Here is a tiny trained network, its code and every weight. The questions are about switching its units off for an input and a class, where a switched-off unit gives its printed mean instead of its output.

import numpy as np


def w(rows, s, z=0):
    codes = np.array(rows[::2]) - 128.0
    scale = np.full(codes.shape[1], s)
    scale[-1] = z or s
    return codes * scale


def f(y):
    return np.maximum(y, 0)


def log_softmax(a):
    a = a - a.max(-1, keepdims=True)
    return a - np.log(np.exp(a).sum(-1, keepdims=True))


def net(x, mask):
    res = np.array(x, float).reshape(1, 5) / 4 @ E
    y = f(res @ A[0][:, :-1].T + A[0][:, -1])
    res = res + np.where(mask, y, B[0][:, -1]) @ B[0][:, :-1]
    return log_softmax(res[-1] @ U[:, :-1].T + U[:, -1])


A, B = {}, {}
E = w([
[103,190,52,139,67,146,204,89,135,141,139],'x0',
[166,94,116,123,99,55,182,199,145,181,246],'x1',
[132,70,78,195,190,77,110,138,84,168,137],'x2',
[140,145,215,100,157,110,193,142,143,130,140],'x3',
[58,94,53,151,98,127,102,159,138,171,110],'x4',
],0.013)
A[0] = w([
[197,164,132,143,148,74,208,111,153,133,114,99],'n1',
[140,36,137,112,125,74,111,215,113,165,184,154],'n2',
[118,74,157,128,134,191,124,103,164,104,79,163],'n3',
[189,167,201,125,124,113,146,92,136,81,156,253],'n4',
[170,130,150,97,110,103,255,174,152,195,235,180],'n5',
[190,131,230,89,162,142,120,124,142,83,138,133],'n6',
[163,118,143,101,140,121,243,160,152,152,177,100],'n7',
[55,39,29,169,123,82,125,170,115,155,177,178],'n8',
[74,169,83,123,72,200,153,136,155,132,77,181],'n9',
[101,220,160,68,82,199,132,75,158,91,121,157],'n10',
[73,180,114,156,71,166,119,75,146,104,103,151],'n11',
[129,118,134,121,66,83,164,155,160,127,127,22],'n12',
[115,188,118,115,65,145,152,129,153,129,115,181],'n13',
[130,164,119,123,129,204,136,61,106,91,103,135],'n14',
[151,45,32,174,101,123,108,126,126,217,152,150],'n15',
[85,157,82,89,91,179,135,82,116,107,120,226],'n16',
[136,64,82,194,164,128,102,91,57,165,103,227],'n17',
],0.0094,0.0032)
B[0] = w([
[139,153,144,120,144,134,94,63,112,138,166,166],'n1',
[139,111,129,152,114,103,132,172,188,75,175,226],'n2',
[115,91,148,125,139,150,108,101,102,95,55,183],'n3',
[186,180,223,32,140,114,181,85,77,107,147,198],'n4',
[41,180,141,70,76,98,181,89,144,138,254,237],'n5',
[178,134,209,97,96,148,176,136,121,57,114,204],'n6',
[81,162,153,101,119,107,181,128,115,149,186,190],'n7',
[109,133,59,187,32,197,70,212,130,110,139,249],'n8',
[148,92,87,124,151,106,134,117,142,194,103,212],'n9',
[205,132,117,104,129,142,193,123,170,152,67,224],'n10',
[136,132,92,148,152,105,169,113,155,142,73,205],'n11',
[57,116,124,91,110,109,151,125,115,132,118,155],'n12',
[105,156,124,124,108,104,158,119,168,218,119,182],'n13',
[137,122,147,116,114,121,131,71,145,116,65,202],'n14',
[159,134,53,142,75,188,80,188,73,142,154,234],'n15',
[176,117,130,165,146,109,132,128,157,161,60,203],'n16',
[135,124,103,169,205,108,66,156,67,116,118,217],'n17',
],0.01,0.018)
U = w([
[121,198,187,101,111,74,188,83,105,140,224,2],'0',
[177,108,65,201,109,166,56,186,57,145,148,182],'1',
[154,129,98,135,123,112,166,99,232,213,78,157],'2',
[49,117,100,146,50,155,134,192,182,154,190,28],'3',
[166,131,212,101,100,227,140,128,118,45,88,136],'4',
[47,75,127,181,218,108,86,98,101,130,82,233],'5',
[179,1,183,155,142,40,100,209,203,60,183,176],'6',
],0.01,0.0026)

Each question gives the input, the list of numbers given to net, and the class t.
The units are the neurons (one row each of A and B). Each row of codes is followed by its name. A weight is (code - 128) times the scale printed after its matrix; where a second scale follows, it is the last column's (A, B and U).
mask holds one flag per neuron, in row order. A switched-off neuron (its flag False) gives its mean, the last column of its row in B, instead of its output. The means were averaged over made-up inputs and are rounded, as every weight is.
A unit's drop is (log p(t) with every unit on - log p(t) with that unit switched off) / (log p(t) with every unit on - log p(t) with every unit switched off).
The circuit of an input: a set's keep is (log p(t) with only the set's units on - log p(t) with every unit switched off) / (log p(t) with every unit on - log p(t) with every unit switched off). Starting from the 12 units with the biggest drops (on a tie, the unit counted first), units are removed one at a time, each time the one whose removal leaves the highest keep (on an exact tie, the one counted first), for as long as the keep stays at least 0.8.
circuit, biggest first: the units of the circuit, biggest drop first
most important unit: the unit with the biggest drop
top k neurons: the k neurons with the biggest drops, biggest first
drop of u: that unit's drop, to one decimal
input [0,0,6,-2,-7], class 6: top 3 neurons => [n5 n8 n15]
input [5,7,-3,3,2], class 0: most important unit => n5
input [-3,-1,-4,7,8], class 2: circuit, biggest first => [n8 n4]
input [-1,-3,1,0,1], class 5: top 2 neurons => [n8 n15]
input [-4,-8,1,5,4], class 5: top 2 neurons => [n4 n8]
input [-5,7,7,-8,-8], class 1: top 2 neurons => [n15 n8]
input [4,7,8,-1,8], class 1: top 4 neurons => [n15 n17 n8 n13]
input [1,-2,-6,6,-5], class 0: top 4 neurons => [n8 n4 n7 n13]
input [-5,1,-8,-7,7], class 1: top 2 neurons => [n5 n14]
input [0,2,0,-4,-4], class 0: top 2 neurons => [n8 n15]
input [0,4,4,1,8], class 1: top 2 neurons => [n15 n17]
input [-7,6,8,0,-2], class 1: top 3 neurons => [n15 n8 n17]
input [-6,2,-5,8,-1], class 0: drop of n16 => 0.0
input [-3,1,5,6,8], class 1: drop of n17 => 0.1
input [-8,6,-8,6,8], class 0: drop of n5 => 0.2
input [7,-1,-6,6,1], class 2: drop of n10 => 0.3
